Below is a small trained network, with its code and all its weights. Each question gives an input and a target symbol and asks what happens when units are switched off, that is, made to give their printed mean instead of their output.

import numpy as np


def w(rows, s, z=0):
    codes = np.array(rows[::2]) - 128.0
    scale = np.full(codes.shape[1], s)
    scale[-1] = z or s
    return codes * scale


def norm(h):
    return h / np.sqrt((h * h).mean(-1, keepdims=True) + 1e-5)


def f(y):
    return y / 2 * (1 + np.tanh(0.7978845608 * (y + 0.044715 * y**3)))


def softmax(a):
    e = np.exp(a - a.max(-1, keepdims=True))
    return e / e.sum(-1, keepdims=True)


def log_softmax(a):
    a = a - a.max(-1, keepdims=True)
    return a - np.log(np.exp(a).sum(-1, keepdims=True))


def net(x, mask):
    ids = ['δεζημξφω'.index(c) for c in x.split()]
    T = len(ids)
    res = E[ids] + P[:T]
    r = norm(res)
    for j in range(2):
        rows = slice(2 * j, 2 * j + 2)
        q, k, v = (r @ M[0][rows].T for M in (Q, K, V))
        z = softmax(np.where(np.tri(T) > 0, q @ k.T / 2**0.5, -1e9)) @ v
        o = O[0][rows]
        res = res + np.where(mask[j], z, o[:, -1]) @ o[:, :-1]
    y = f(norm(res) @ A[0][:, :-1].T + A[0][:, -1])
    res = res + np.where(mask[2:26], y, B[0][:, -1]) @ B[0][:, :-1]
    return log_softmax(norm(res)[-1] @ U[:, :-1].T + U[:, -1])


Q, K, V, O, A, B = {}, {}, {}, {}, {}, {}
E = w([
[107,74,155,119],'δ',
[127,6,99,152],'ε',
[153,175,156,113],'ζ',
[128,30,107,99],'η',
[146,100,128,105],'μ',
[131,117,136,28],'ξ',
[145,96,139,54],'φ',
[57,130,136,102],'ω',
],0.014)
P = w([
[114,178,4,34],'0',
[121,135,62,76],'1',
[130,123,104,108],'2',
[122,124,137,132],'3',
[102,127,178,148],'4',
[97,127,213,171],'5',
[93,119,238,177],'6',
],0.0044)
Q[0] = w([
[2,4,124,159],'h0',
[180,171,43,153],'h0',
[129,195,28,198],'h1',
[127,93,235,12],'h1',
],0.0067)
K[0] = w([
[22,147,185,132],'h0',
[165,170,100,2],'h0',
[189,64,1,12],'h1',
[96,106,167,197],'h1',
],0.0093)
V[0] = w([
[198,152,59,160],'h0',
[168,89,94,105],'h0',
[253,77,121,70],'h1',
[116,245,198,49],'h1',
],0.0051)
O[0] = w([
[94,171,255,148,5],'h0',
[66,150,180,150,214],'h0',
[163,68,206,130,217],'h1',
[228,137,112,103,104],'h1',
],0.0078,0.0025)
A[0] = w([
[81,191,132,78,224],'n0',
[74,80,106,203,121],'n1',
[221,114,130,37,97],'n2',
[57,133,78,144,132],'n3',
[161,124,167,97,118],'n4',
[159,100,83,182,158],'n5',
[124,90,99,177,122],'n6',
[68,188,95,94,166],'n7',
[210,178,42,104,201],'n8',
[131,91,131,206,118],'n9',
[63,121,89,189,124],'n10',
[186,84,112,156,147],'n11',
[236,204,242,129,255],'n12',
[215,146,168,98,231],'n13',
[124,60,94,57,128],'n14',
[160,41,80,111,150],'n15',
[20,18,151,50,152],'n16',
[145,113,117,189,94],'n17',
[170,35,80,102,121],'n18',
[91,76,128,118,160],'n19',
[137,105,103,78,89],'n20',
[130,129,34,86,129],'n21',
[140,52,39,71,169],'n22',
[1,243,88,66,42],'n23',
],0.0071,0.0028)
B[0] = w([
[108,81,156,196,144],'n0',
[125,177,124,118,144],'n1',
[75,180,104,165,169],'n2',
[87,176,95,137,135],'n3',
[131,114,98,125,141],'n4',
[106,162,112,85,131],'n5',
[150,177,134,79,134],'n6',
[91,92,125,177,132],'n7',
[57,56,187,212,143],'n8',
[103,190,154,72,129],'n9',
[84,163,106,95,132],'n10',
[103,149,178,111,140],'n11',
[73,2,52,118,159],'n12',
[83,103,80,206,159],'n13',
[126,180,147,122,193],'n14',
[109,154,154,111,182],'n15',
[195,185,140,153,247],'n16',
[135,148,188,80,120],'n17',
[83,125,131,117,183],'n18',
[173,163,131,173,166],'n19',
[139,142,140,111,147],'n20',
[128,114,99,161,147],'n21',
[158,178,162,153,203],'n22',
[90,126,209,139,131],'n23',
],0.0051,0.011)
U = w([
[147,236,158,92,162],'δ',
[135,119,226,130,101],'ε',
[81,24,94,135,254],'ζ',
[110,107,201,106,77],'η',
[179,87,175,181,65],'μ',
[135,138,36,46,163],'ξ',
[145,87,130,53,67],'φ',
[2,177,121,161,174],'ω',
],0.0084,0.0018)

Each question gives the input, a string of symbols that net reads in full, and the target symbol t.
The units are the heads (2 rows each of Q, K, V and O) and the neurons (one row each of A and B). Each row of codes is followed by its name. A weight is (code - 128) times the scale printed after its matrix; where a second scale follows, it is the last column's (O, A, B and U).
mask holds one flag per unit, heads first, then neurons. A switched-off unit (its flag False) gives its mean, the last column of its rows in O or B, instead of its output. The means were averaged over made-up inputs and are rounded, as every weight is.
A unit's drop is (log p(t) with every unit on - log p(t) with that unit switched off) / (log p(t) with every unit on - log p(t) with every unit switched off).
The circuit of an input: a set's keep is (log p(t) with only the set's units on - log p(t) with every unit switched off) / (log p(t) with every unit on - log p(t) with every unit switched off). Starting from the 12 units with the biggest drops (on a tie, the unit counted first), units are removed one at a time, each time the one whose removal leaves the highest keep (on an exact tie, the one counted first), for as long as the keep stays at least 0.8.
units of the circuit, in order: the units of the circuit, biggest drop first
k most important neurons: the k neurons with the biggest drops, biggest first
which heads matter: for each layer, one digit per head in row order, 1 if its drop is at least 0.15 and else 0, layers parted by /
drop when u is switched off: that unit's drop, to one decimal
input μ ξ η φ μ η, target ε: which heads matter -> 01
input ω φ ε, target ξ: which heads matter -> 11
input μ φ φ φ ω ξ φ, target ω: units of the circuit, in order -> [h1, n8, n16]
input ε ε ζ ε ζ, target ζ: units of the circuit, in order -> [n12]
input δ ε φ μ ω φ μ, target ω: units of the circuit, in order -> [h1, n16, n18]
input ζ η φ η ζ φ μ, target ζ: units of the circuit, in order -> [h1, n12, n16]
input η ζ φ, target ζ: 2 most important neurons -> [n12, n13]
input ξ ζ ω φ φ, target ω: 3 most important neurons -> [n8, n2, n16]
input δ δ ε, target ω: 2 most important neurons -> [n18, n1]
input η η ζ ε ξ ε, target ε: 2 most important neurons -> [n12, n9]
input δ ξ ω ξ ξ, target ω: drop when h1 is switched off -> 1.0
input φ ζ φ, target ζ: drop when n13 is switched off -> 0.2
input ε ω η δ μ, target δ: drop when n20 is switched off -> 0.0
input ε μ μ, target ε: drop when h1 is switched off -> 0.5
input φ φ η ε δ η, target δ: most important neuron -> [n12]
